(in the rows, 128 means zero)
Each row is followed by its class. Each block has new classes.
[ 52  87 114 113   4 108 139 126 105 117  75 103 141 147 121 119 145 105
 156 125 103 137 153 185 120 137 197 103] | N
[101 122 109 115 135 135 110 130 135 130 110 137 126 128 128 129 156 120
 137  99 121 134 121 101 130 130 131 126] | A
[114 122 109 125 123 140 116 132 135 135 128 159 125 135 149 128 143 115
 120 136 130 125  99 113 126 131 147 133] | Y
[171 145 149 126 125 119 140 135 141 132 168 135 134 118 143 119 106 121
 102 149 156 125 131 161 153 136 141 145] | N
[ 97  98 128 124  87 127 115 139 106 126 113 125 120 122 123 132 120 126
 159 139 125 133 127 136 120 137 156 126] | V
[127 109 107 120 114  94 116 126 124 119 133 130 142 134 102 132 121 107
 112 178 133 128 123 198 142 127 181 132] | Y
[111 121 113 138  97 119 117 139 122 127 114 126 136 132 139 126 130 124
 116 140 128 135 114 130 128 121 158 125] | G
[119 120 133 106 122 120 129 132 116 126 125 111 127 113  94 116 134 123
 154 118 139 126 137 141 137 135 138 118] | V
[122 135 119 139 142 100 135 118 130 124 130 118 136 135 103 134 123 128
 117 161 119 119 124 162 107 112 111 110] | G
[122 113 116 150 157 128 106 110 125 131 117 153 124 140  99 151 119 122
 128 155 110 126 113 155 107 114 128 141] | V
[121 134 110 124  94 129 138 116 134 129 102 139 142 140 121 123 147 109
 117 115 120 137 131 166 131 125 142 141] | G
[109 116 111 122  96 121 153 115 124 118 130 128 124 141 103 134 130 116
 124 166 114 121 122 181 104 125 135 113] | G
[ 77 104 140 125 110 112  91 145 115 130 105 115 139 122 137 119 123 112
 161 142 139 137 127 145 123 107 142  98] | V
[186 155 125 145 193 130 135 130 143 129 169 127 132 128 132 125 120 153
  93 132 142 121 118  85 148 134 109 140] | A
[107 120 125 152 105 144 134 114 120 125  78 125 128 138 121 142 130 141
 149  97  96 138 136 119 106 118 110 131] | Y
[ 97 109 127 146 113 139 105 129 104 133  68 128 130 125 128 142 129 143
 164  94 107 144 129  93 111 112 135 136] | Y
[ 63  84 110 126 133 102 101 110 116 125 105 141 135 154  78 144 117  99
 151 172  99 126 124 207 103 119 146 104] | V
[103 121 108 123 108 107 135 120 122 122  98 120 141 130 108 127 138 114
 131 138 115 135 130 162 115 111 146 116] | G
[155 119 114 123 110 108 143 114 127 125 159 142 129 122  96 132 106 111
 113 199 141 122 113 203 123 124 155 140] | Y
[108 115 104 125 129 116 120 121 118 125  98 119 134 136 107 131 146 126
 140 108 114 136 134 124 131 122 146 122] | G
[120 128 119 123 114 115 128 131 110 121  89 108 135 113 107 121 143 131
 151 104 125 137 139 126 129 103 138 134] | G
[ 60  87 133 115  78 125 133 128 102 115  83 103 123 139 104 141 138 136
 179 119  95 131 150 143 114 132 137 102] | V
[112 107 143 134 126 129 128 134 105 129 113  98 116 117 120 137 113 149
 173 116 124 131 142 112 116 123 109 120] | V
[116 128 106 132 125 103 130 125 129 119 129 122 143 138 119 122 136 123
 105 154 128 124 119 145 131 119 140 109] | A
[111 140 110 131 138 140 137 118 125 122  84 124 122 127 112 134 152 139
 143  94 100 134 128 110  97 107  90 120] | G
[ 86 103 129 147  92  87 130 121 117 120  76  81 163 153 112 133 122 126
 131 135  96 134 154 182 131 115 154 100] | V
[102 128 140 128  67 126 150 130 124 120 125 115 127 130 138 120 130 123
 137 146 125 128 133 157 110 123 132 107] | N
[128 117 145 125 124 124 123 129 134 132 142 123 137 127 128 124 113 113
 123 141 135 129 128 165 148 135 146 129] | U
[ 59  81 145 115  42 120 125  99 107 123  91 113 132 138 106 132 115 100
 181 137 108 133 163 213 118 137 167 110] | N
[ 97 119 120 117 116 104 115 139 122 126 126 114 138 129 130 123 140 113
 134 148 133 126 124 146 134 123 149 103] | A
[113 104 137 112  89 107 125 131 119 129 143 118 134 123 115 124 116 112
 144 155 134 131 136 178 137 131 164 125] | U
[105 108 126 122 110 126 112 127 116 129 101 139 124 122 121 127 135 111
 154 122 125 138 126 137 125 116 146 132] | T
[161 142 116 137 154 149 123 133 108 124  79 108 125 108 126 130 142 168
 147  55 118 147 135  31 147 117 122 155] | Y
[117 150 108 127 140 129 113 145 127 129  92 109 142 129 158 112 165 145
 115  73 127 139 121  41 147 115 136 113] | Y
